[[ 15  -5  23 -36 -23  48  31  20  23  -8]
 [-17  26 -42  45   9 -34   1 -10 -15  39]]
=>
[[ -8  15  -5  23 -36 -23  48  31  20  23]
 [ 39 -17  26 -42  45   9 -34   1 -10 -15]]

[[ 29 -20   6 -30  34  40  30 -32]
 [ 14 -36  -8 -14  21  38  40 -17]
 [-34  -9 -20  37 -35 -25  -6  38]
 [ 24  25  22 -23  16   3 -16 -23]
 [  3 -29 -10  -2   8  23  29  -5]
 [-14  31   6  14 -20 -34 -36  17]
 [ 23 -29   0 -24  30  41  37 -26]]
=>
[[-32  29 -20   6 -30  34  40  30]
 [-17  14 -36  -8 -14  21  38  40]
 [ 38 -34  -9 -20  37 -35 -25  -6]
 [-23  24  25  22 -23  16   3 -16]
 [ -5   3 -29 -10  -2   8  23  29]
 [ 17 -14  31   6  14 -20 -34 -36]
 [-26  23 -29   0 -24  30  41  37]]

[[ 11 -13]
 [-11   0]
 [  2  -7]
 [  0   0]
 [  8 -12]
 [-47   3]]
=>
[[-13  11]
 [  0 -11]
 [ -7   2]
 [  0   0]
 [-12   8]
 [  3 -47]]

[[-14   9  14 -14  11  15  -2  -8 -15 -24  10  -6   9 -14 -23]
 [  1  25  -6   1  27  36 -12   6   1 -38  26   4  -4   1 -36]
 [-42  -1 -22 -40  -1  -2  14   6 -42  -4  -1   6 -19 -41  -4]
 [ -7   6 -27  -7   7   9  27  38  -7   2   7  31 -18  -7   2]
 [ 10   0  31  10   0   0 -23 -31  10  -9   0 -26  20  10  -9]
 [ -5 -24  11  -5 -27 -35  10  -9  -5  30 -25  -7   7  -5  31]]
=>
[[-23 -14   9  14 -14  11  15  -2  -8 -15 -24  10  -6   9 -14]
 [-36   1  25  -6   1  27  36 -12   6   1 -38  26   4  -4   1]
 [ -4 -42  -1 -22 -40  -1  -2  14   6 -42  -4  -1   6 -19 -41]
 [  2  -7   6 -27  -7   7   9  27  38  -7   2   7  31 -18  -7]
 [ -9  10   0  31  10   0   0 -23 -31  10  -9   0 -26  20  10]
 [ 31  -5 -24  11  -5 -27 -35  10  -9  -5  30 -25  -7   7  -5]]

[[  0   0   0]
 [-29 -22 -21]
 [ 18  -4  -6]
 [ 16   0  15]
 [  7  16   5]
 [ 22 -16  13]
 [ 40 -26 -11]
 [ 37 -29 -15]
 [-17  26   2]
 [ -9  29  -5]
 [  0   0   0]]
=>
[[  0   0   0]
 [-21 -29 -22]
 [ -6  18  -4]
 [ 15  16   0]
 [  5   7  16]
 [ 13  22 -16]
 [-11  40 -26]
 [-15  37 -29]
 [  2 -17  26]
 [ -5  -9  29]
 [  0   0   0]]

[[ 35  -6  33]
 [ 12 -18  10]
 [ 44 -10 -10]
 [ 15 -37 -30]
 [-15  25  37]
 [ -9  22  -6]]
=>
[[ 33  35  -6]
 [ 10  12 -18]
 [-10  44 -10]
 [-30  15 -37]
 [ 37 -15  25]
 [ -6  -9  22]]

[[  6   8   1  30 -13  10]
 [  9  10   8  18   4  11]
 [ 43  23  10  -9  -3  13]]
=>
[[ 10   6   8   1  30 -13]
 [ 11   9  10   8  18   4]
 [ 13  43  23  10  -9  -3]]

[[  0 -25  11  -6  20  14   7 -20   5 -15  13 -37  -4  -3 -34  -4]
 [-14 -32  -1 -25   2 -15  23  21  14 -12  11  28  -9  10  -5  20]
 [ 23 -11  24  -4 -18  13 -43   9   0  -6 -19  20   6 -12  15  -8]
 [ -2 -16   0 -12 -37  22  -8  12   0 -25 -37  18  -2   5   4   9]]
=>
[[ -4   0 -25  11  -6  20  14   7 -20   5 -15  13 -37  -4  -3 -34]
 [ 20 -14 -32  -1 -25   2 -15  23  21  14 -12  11  28  -9  10  -5]
 [ -8  23 -11  24  -4 -18  13 -43   9   0  -6 -19  20   6 -12  15]
 [  9  -2 -16   0 -12 -37  22  -8  12   0 -25 -37  18  -2   5   4]]

[[-10   7  13  56  53]
 [-13  13  26  -5  11]
 [ -9   7  13  53  50]
 [ 26 -14 -34   9 -14]
 [ 23   8   1  19  10]
 [ 23   8   1  19  10]
 [ 23   8   1  19  10]
 [ 38  20  14 -36 -31]
 [  5  23  32   9  21]]
=>
[[ 53 -10   7  13  56]
 [ 11 -13  13  26  -5]
 [ 50  -9   7  13  53]
 [-14  26 -14 -34   9]
 [ 10  23   8   1  19]
 [ 10  23   8   1  19]
 [ 10  23   8   1  19]
 [-31  38  20  14 -36]
 [ 21   5  23  32   9]]
